Look-ups in named tables: a row name and a column name give one cell, copied from the table.

fus:
|  | vapu | tuk | dapusu | bater |
|---|---|---|---|---|
| navi | 595 | 477 | 597 | 438 |
| lami | 818 | 545 | 441 | 569 |
| zifip | 523 | 238 | 543 | 554 |
| netonu | 645 | 401 | 453 | 599 |

bater of netonu is 599
tuk of zifip is 238
tuk of netonu is 401
vapu of netonu is 645
bater of zifip is 554
vapu of zifip is 523
bater of navi is 438
dapusu of lami is 441
dapusu of navi is 597
dapusu of zifip is 543
dapusu of netonu is 453
bater of lami is 569
tuk of navi is 477
tuk of lami is 545
vapu of navi is 595
vapu of lami is 818

vune:
	geg	lepo	nav	livepi
siza	148	125	130	121
kidopo	137	139	123	131
vaz	146	154	130	128
pesupa	112	141	45	102
keta	200	107	100	179
luz	153	189	129	149

geg of luz is 153
livepi of luz is 149
geg of vaz is 146
geg of keta is 200
lepo of pesupa is 141
geg of pesupa is 112
livepi of pesupa is 102
livepi of kidopo is 131
lepo of luz is 189
livepi of keta is 179

nolur:
         modotug  suzarol     piz    zato    seze     pav     zif    fisi
gaf        3.641    3.051   8.560   5.531   8.076  -1.204   6.889   6.952
tono       1.884    7.003  -5.649  -7.721  -4.970   0.567   4.758  -3.822
domad      0.016   -0.797   1.513   2.491   1.636   1.855  -0.337   1.977
tov        3.047    0.648  -1.358   3.442  -1.067   5.299  -2.142   0.575
fezegev    7.662    4.575  -0.723   3.830  -1.146   5.155  -0.503  -0.770

tov, zato: 3.442
domad, fisi: 1.977
gaf, pav: -1.204
tono, zif: 4.758
tov, fisi: 0.575
gaf, seze: 8.076
domad, piz: 1.513
tov, seze: -1.067
domad, zato: 2.491
fezegev, pav: 5.155
gaf, zif: 6.889
Which row has the largest zato? gaf

pokor:
|  | fus | fid | muda | gati | les |
|---|---|---|---|---|---|
| voraz | -0.513 | -0.397 | -0.248 | 0.456 | 0.392 |
| dinifen | -0.129 | -0.233 | 0.010 | 0.428 | 0.066 |
| mip | -0.285 | -0.260 | -0.653 | 0.313 | 0.283 |
| detob | -0.185 | -0.444 | -0.132 | 0.258 | -0.718 |
| nud | 0.568 | -0.757 | -0.678 | 0.239 | -0.235 |
| lopafi | -0.278 | 0.543 | -0.304 | 0.557 | 0.579 |
| dok | -0.031 | -0.707 | 0.477 | -0.438 | -0.692 |
| ramav | 0.543 | 0.189 | -0.224 | -0.416 | -0.665 |

dinifen, fid -> -0.233
dok, fus -> -0.031
detob, les -> -0.718
detob, fid -> -0.444
dok, fid -> -0.707
dok, les -> -0.692
voraz, fid -> -0.397
Which row has the largest les? lopafi

fimemat.tsv
	gen	seb	foma	mivaduk	kul	bim
vakare	203	145	126	179	185	138
razuv	119	203	166	129	166	188
rud	147	152	166	122	139	152
vus	115	167	144	164	211	190
sotagez	204	171	131	173	171	143
dodevo	196	143	162	161	221	179
bem	106	154	121	170	217	51
nik	195	141	145	135	189	159
sogagam	171	157	136	154	107	130
tutorup	126	141	149	144	196	142

sogagam, bim: 130
bem, foma: 121
bem, mivaduk: 170
razuv, seb: 203
sotagez, bim: 143
vus, gen: 115
nik, mivaduk: 135
sotagez, foma: 131
vakare, gen: 203
bem, kul: 217
bem, bim: 51
dodevo, seb: 143
rud, foma: 166
vakare, mivaduk: 179
tutorup, foma: 149
razuv, foma: 166
sotagez, kul: 171

getid =
          fop  dufeg   netu  mimoz  piboma    tez    rur
relur   -63.0    6.7    0.9   65.3   -28.0  -32.2  -97.1
sono    -92.0    5.8  -29.0   40.5   -45.3   83.2  -20.0
saru     29.7  -58.4  -21.4   23.6    46.1  -47.7  -68.7
buzag   -15.1  -43.5  -55.0    0.4    12.2   48.8   21.8
nugasa   -4.2  -57.5  -63.3   12.4    31.4   43.5   13.4
reg      -6.1  -63.3  -67.5   42.4    47.4   53.6  -11.3
keti    -48.9   -8.6  -22.0   11.1   -25.9   36.3   -4.9
kupapi  -89.1    5.1  -34.1   43.0   -35.8   86.0  -19.1
bevov    17.4  -53.1  -51.5  -11.7    39.3    5.0   23.1
vir     -89.9   14.8  -11.6    1.4   -57.0   68.6    8.4
medak   -90.1    6.1  -29.5   26.2   -45.6   85.4    6.6

What is the rur of buzag in getid?
21.8
What is the fop of saru in getid?
29.7
What is the netu of vir in getid?
-11.6
What is the netu of kupapi in getid?
-34.1
What is the tez of buzag in getid?
48.8
What is the tez of nugasa in getid?
43.5
What is the mimoz of keti in getid?
11.1
What is the tez of keti in getid?
36.3
What is the fop of sono in getid?
-92.0
What is the piboma of vir in getid?
-57.0
What is the rur of medak in getid?
6.6
What is the rur of vir in getid?
8.4
What is the piboma of relur in getid?
-28.0
What is the mimoz of relur in getid?
65.3
What is the tez of saru in getid?
-47.7

baza:
	lov	pamogak	zeloden	mos	ver	kazodi
bafadir	197	194	134	100	116	170
sem	142	164	22	150	222	109
firapav	115	61	172	254	110	140
donim	140	70	88	239	197	61

ver of donim = 197
zeloden of firapav = 172
lov of bafadir = 197
zeloden of bafadir = 134
ver of sem = 222
lov of firapav = 115

nunog
cols = koso, sudi, sagapod, zepes, fuzun, bunida, tiv, vid, vak, pir
tunu: [6.5, 5.1, 5.3, 5.1, 6.2, 4.9, 3.2, 3.9, 1.0, 5.7]
keb: [3.4, 3.6, 6.4, 5.6, 2.7, 4.2, 6.1, 6.4, 6.2, 4.7]
sarod: [4.5, 3.9, 5.8, 4.2, 5.8, 4.3, 4.6, 4.1, 5.0, 6.6]
vok: [4.0, 5.3, 4.4, 4.6, 5.4, 4.1, 4.7, 3.9, 5.7, 4.8]
rif: [4.6, 4.0, 4.8, 3.8, 5.3, 5.1, 6.2, 3.7, 7.1, 9.3]
luzazig: [6.4, 4.9, 5.4, 5.1, 3.8, 4.9, 5.3, 4.5, 4.4, 4.9]
goki: [7.5, 5.2, 4.8, 5.6, 5.2, 5.0, 4.3, 4.5, 4.5, 3.6]

vid of luzazig: 4.5
sagapod of luzazig: 5.4
sudi of vok: 5.3
tiv of luzazig: 5.3
fuzun of rif: 5.3
pir of sarod: 6.6
sagapod of goki: 4.8
Row with the largest sudi: vok

biva
|  | kuzoz | sonudak | siludeg | bot | kom |
|---|---|---|---|---|---|
| dorife | 115 | 137 | 106 | 114 | 108 |
| pokuz | 110 | 123 | 107 | 109 | 106 |
| nez | 113 | 71 | 108 | 106 | 151 |
| sidamem | 106 | 65 | 107 | 104 | 104 |
| revop | 103 | 103 | 107 | 108 | 74 |
| tad | 108 | 160 | 109 | 97 | 87 |
| gunodu | 106 | 28 | 107 | 95 | 109 |
| vosunud | 115 | 123 | 105 | 108 | 104 |
| det | 106 | 127 | 108 | 128 | 115 |
| duv | 109 | 97 | 108 | 88 | 99 |
| fidu | 118 | 105 | 109 | 140 | 207 |
| rezite | 117 | 135 | 104 | 112 | 98 |

sonudak of pokuz is 123
kuzoz of duv is 109
kom of gunodu is 109
siludeg of vosunud is 105
kuzoz of vosunud is 115
siludeg of duv is 108
kom of pokuz is 106
kuzoz of pokuz is 110
sonudak of nez is 71
kuzoz of tad is 108
kom of dorife is 108
siludeg of gunodu is 107

